Below is a small trained network, with its code and all its weights. Each question gives an input and a target symbol and asks what happens when units are switched off, that is, made to give their printed mean instead of their output.

import numpy as np


def w(rows, s, z=0):
    codes = np.array(rows[::2]) - 128.0
    scale = np.full(codes.shape[1], s)
    scale[-1] = z or s
    return codes * scale


def norm(h):
    return h / np.sqrt((h * h).mean(-1, keepdims=True) + 1e-5)


def softmax(a):
    e = np.exp(a - a.max(-1, keepdims=True))
    return e / e.sum(-1, keepdims=True)


def log_softmax(a):
    a = a - a.max(-1, keepdims=True)
    return a - np.log(np.exp(a).sum(-1, keepdims=True))


def net(x, mask):
    ids = ['αβγδεζηλμξπστφψω'.index(c) for c in x.split()]
    T = len(ids)
    res = E[ids] + P[:T]
    u = 0
    for l in range(2):
        r = norm(res)
        for j in range(3):
            rows = slice(3 * j, 3 * j + 3)
            q, k, v = (r @ M[l][rows].T for M in (Q, K, V))
            z = softmax(np.where(np.tri(T) > 0, q @ k.T / 3**0.5, -1e9)) @ v
            o = O[l][rows]
            res = res + np.where(mask[u + j], z, o[:, -1]) @ o[:, :-1]
        u += 3
    return log_softmax(norm(res)[-1] @ U[:, :-1].T + U[:, -1])


Q, K, V, O = {}, {}, {}, {}
E = w([
[122,147,219,141,155,73,113,75,122,132],'α',
[109,99,157,164,101,114,102,145,94,196],'β',
[93,146,69,180,195,88,77,81,128,80],'γ',
[120,153,46,178,150,161,158,21,147,145],'δ',
[116,172,88,173,84,189,167,102,124,146],'ε',
[124,170,54,182,85,41,174,63,152,95],'ζ',
[113,219,106,138,97,170,69,105,103,212],'η',
[158,106,123,219,70,141,65,131,148,125],'λ',
[132,79,164,176,122,139,137,161,90,169],'μ',
[130,136,77,175,157,210,89,110,109,175],'ξ',
[82,160,168,124,152,120,150,153,166,226],'π',
[128,90,115,212,101,155,164,126,225,104],'σ',
[94,71,155,181,94,185,82,67,180,107],'τ',
[86,32,142,93,68,157,186,79,77,168],'φ',
[45,127,118,118,78,186,136,161,111,156],'ψ',
[151,178,74,108,140,147,2,99,179,171],'ω',
],0.029)
P = w([
[20,181,175,255,177,43,97,44,112,209],'0',
[39,207,124,244,137,86,109,69,108,220],'1',
[57,154,99,222,125,106,78,99,113,188],'2',
[60,154,148,178,106,121,67,150,111,193],'3',
[111,176,75,135,89,133,117,137,121,153],'4',
[140,160,88,109,91,145,110,155,116,126],'5',
[119,170,76,78,93,169,131,170,105,148],'6',
[147,159,126,94,96,143,118,176,94,112],'7',
],0.016)
Q[0] = w([
[95,164,114,95,111,155,200,177,95,164],'L0H0',
[115,202,2,142,199,159,86,110,108,107],'L0H0',
[128,172,141,41,210,84,122,130,112,144],'L0H0',
[137,103,176,77,119,208,143,174,99,188],'L0H1',
[77,161,72,100,56,165,202,170,139,212],'L0H1',
[123,147,164,92,150,41,194,171,106,92],'L0H1',
[173,87,51,112,123,98,243,102,170,51],'L0H2',
[24,127,125,153,126,151,166,72,117,119],'L0H2',
[153,195,85,148,119,108,104,108,67,128],'L0H2',
],0.081)
K[0] = w([
[104,153,115,75,116,142,193,207,111,192],'L0H0',
[167,190,2,90,156,208,58,144,124,117],'L0H0',
[89,198,139,118,208,76,137,79,112,176],'L0H0',
[116,152,189,118,145,144,121,179,111,250],'L0H1',
[116,195,60,74,51,206,189,162,167,178],'L0H1',
[55,169,140,104,147,51,190,129,107,138],'L0H1',
[83,147,167,146,211,50,209,54,207,80],'L0H2',
[89,141,92,49,145,211,177,104,58,119],'L0H2',
[184,196,33,149,126,115,159,114,143,91],'L0H2',
],0.076)
V[0] = w([
[175,44,120,249,149,129,198,168,31,130],'L0H0',
[69,159,16,128,184,147,42,100,55,184],'L0H0',
[83,62,147,184,48,166,92,78,149,52],'L0H0',
[186,121,200,150,206,208,93,50,66,80],'L0H1',
[136,180,132,172,37,187,116,63,116,254],'L0H1',
[111,150,143,162,43,15,114,48,49,126],'L0H1',
[38,147,142,91,119,187,187,155,80,28],'L0H2',
[122,124,138,76,96,130,15,222,72,131],'L0H2',
[160,49,135,6,153,154,150,82,88,122],'L0H2',
],0.066)
O[0] = w([
[126,48,126,183,87,108,188,143,155,233,114],'L0H0',
[53,137,48,183,122,116,85,56,71,128,247],'L0H0',
[197,70,126,156,67,168,135,89,179,52,147],'L0H0',
[188,71,89,80,148,116,38,87,136,194,94],'L0H1',
[214,180,177,152,46,100,136,87,61,132,232],'L0H1',
[115,139,136,62,80,2,146,85,142,86,172],'L0H1',
[156,94,52,100,103,169,126,221,94,105,101],'L0H2',
[65,106,214,109,78,153,64,154,106,104,127],'L0H2',
[129,42,125,49,161,168,161,71,82,119,22],'L0H2',
],0.042,0.12)
Q[1] = w([
[32,197,170,67,86,102,53,200,2,75],'L1H0',
[155,95,107,70,155,135,114,155,215,70],'L1H0',
[163,30,166,37,187,131,213,154,215,175],'L1H0',
[87,63,184,134,116,138,106,104,151,152],'L1H1',
[244,157,157,233,60,163,202,159,89,184],'L1H1',
[201,1,94,111,150,218,224,121,163,166],'L1H1',
[136,69,5,110,200,156,144,107,116,179],'L1H2',
[181,239,140,217,21,72,122,35,81,108],'L1H2',
[168,77,184,75,128,208,174,197,70,161],'L1H2',
],0.056)
K[1] = w([
[190,64,213,67,114,209,117,153,66,128],'L1H0',
[90,60,126,123,89,73,117,88,137,155],'L1H0',
[192,107,107,145,100,25,153,36,207,170],'L1H0',
[79,135,100,143,93,78,109,118,131,143],'L1H1',
[209,90,182,174,90,140,250,232,134,133],'L1H1',
[200,38,228,117,143,172,92,33,174,169],'L1H1',
[111,177,105,98,178,3,232,114,110,145],'L1H2',
[209,22,164,90,41,220,138,137,121,72],'L1H2',
[105,130,141,88,199,140,137,168,131,162],'L1H2',
],0.063)
V[1] = w([
[80,57,104,142,141,143,213,145,170,67],'L1H0',
[170,44,132,151,134,71,99,11,151,144],'L1H0',
[140,63,57,103,1,103,91,153,65,93],'L1H0',
[131,76,134,39,155,185,204,195,153,96],'L1H1',
[106,157,162,101,71,100,167,53,65,116],'L1H1',
[147,161,130,119,190,93,138,139,140,156],'L1H1',
[67,121,184,204,127,140,130,228,204,240],'L1H2',
[101,148,124,120,101,83,152,99,45,250],'L1H2',
[63,101,90,63,128,43,212,155,94,110],'L1H2',
],0.065)
O[1] = w([
[135,91,76,168,70,102,83,87,99,77,65],'L1H0',
[58,157,120,76,70,194,124,99,149,132,112],'L1H0',
[146,132,76,85,56,107,102,213,102,191,154],'L1H0',
[124,196,126,152,51,67,152,70,98,124,7],'L1H1',
[155,77,128,103,123,145,173,135,112,95,188],'L1H1',
[115,139,152,143,142,137,124,97,158,113,119],'L1H1',
[122,137,147,149,93,3,103,52,124,169,91],'L1H2',
[124,73,160,125,192,105,142,111,50,149,155],'L1H2',
[121,104,100,151,141,103,105,172,46,47,97],'L1H2',
],0.043,0.15)
U = w([
[185,105,163,31,161,82,124,164,144,144,78],'α',
[100,59,156,88,104,138,213,103,84,116,154],'β',
[69,71,99,132,152,106,105,144,156,107,253],'γ',
[166,97,120,161,138,190,117,84,74,219,57],'δ',
[216,157,73,128,157,121,160,98,101,176,54],'ε',
[94,146,96,142,110,67,208,130,137,68,93],'ζ',
[103,185,184,104,192,119,181,200,83,189,47],'η',
[190,97,145,122,90,151,78,90,163,106,187],'λ',
[88,60,188,137,94,94,146,142,104,171,139],'μ',
[101,79,164,126,115,144,163,143,95,253,126],'ξ',
[167,95,202,207,205,112,116,109,113,77,149],'π',
[139,127,167,210,94,89,92,124,191,124,113],'σ',
[145,172,134,145,102,206,158,129,202,142,105],'τ',
[106,71,129,142,79,151,178,170,62,69,159],'φ',
[200,123,100,177,110,80,111,227,108,151,154],'ψ',
[134,174,160,105,119,155,71,79,68,95,134],'ω',
],0.0079,0.0044)

Each question gives the input, a string of symbols that net reads in full, and the target symbol t.
The units are the heads (3 rows each of Q, K, V and O). Each row of codes is followed by its name. A weight is (code - 128) times the scale printed after its matrix; where a second scale follows, it is the last column's (O and U).
mask holds one flag per head, layer by layer. A switched-off head (its flag False) gives its mean, the last column of its rows in O, instead of its output. The means were averaged over made-up inputs and are rounded, as every weight is.
A unit's drop is (log p(t) with every unit on - log p(t) with that unit switched off) / (log p(t) with every unit on - log p(t) with every unit switched off).
The circuit of an input: a set's keep is (log p(t) with only the set's units on - log p(t) with every unit switched off) / (log p(t) with every unit on - log p(t) with every unit switched off). Starting from all 6 units, units are removed one at a time, each time the one whose removal leaves the highest keep (on an exact tie, the one counted first), for as long as the keep stays at least 0.8.
units of the circuit, in order: the units of the circuit, biggest drop first
unit that matters most: the unit with the biggest drop
which heads matter: for each layer, one digit per head in row order, 1 if its drop is at least 0.15 and else 0, layers parted by /
drop when u is switched off: that unit's drop, to one decimal
input π τ γ ψ λ γ η δ, target ε: which heads matter	001 / 000
input ζ γ γ π ω η, target ω: unit that matters most	L0H0
input ξ α γ δ γ η π η, target π: units of the circuit, in order	(L1H0; L0H0; L0H1)
input τ π γ τ, target τ: units of the circuit, in order	(L0H0; L1H2)
input γ ζ ξ γ π ε, target π: units of the circuit, in order	(L1H0; L0H0)
input η δ η γ π π γ η, target π: units of the circuit, in order	(L1H0; L0H1; L0H0)
input ε γ ξ, target δ: which heads matter	110 / 000
input γ π ζ φ, target φ: which heads matter	001 / 001
input γ β π, target π: units of the circuit, in order	(L1H0; L0H2; L0H1; L1H1)
input γ λ μ φ ε π ω, target π: units of the circuit, in order	(L1H0; L0H1)
input λ ω γ ξ μ τ, target λ: which heads matter	100 / 000
input ψ γ σ γ β λ, target σ: which heads matter	101 / 000
input π α λ τ γ ε σ, target τ: which heads matter	101 / 001
input τ δ μ η π τ ε, target τ: units of the circuit, in order	(L1H2; L0H0)
input ξ π ψ τ β γ α ζ, target ζ: which heads matter	010 / 000
input σ ζ γ σ, target τ: units of the circuit, in order	(L0H0; L1H0; L0H1)
input γ γ γ ξ ψ, target φ: units of the circuit, in order	(L0H2)
input γ π α, target π: which heads matter	101 / 101
input γ γ γ γ γ τ λ, target τ: which heads matter	100 / 001
input ε η η τ β λ, target τ: unit that matters most	L0H0
input γ π β ξ τ γ, target γ: drop when L0H1 is switched off	0.4
input τ ξ γ γ φ ζ, target φ: drop when L0H2 is switched off	0.5
input λ δ τ π ω λ ξ, target δ: drop when L0H2 is switched off	0.1
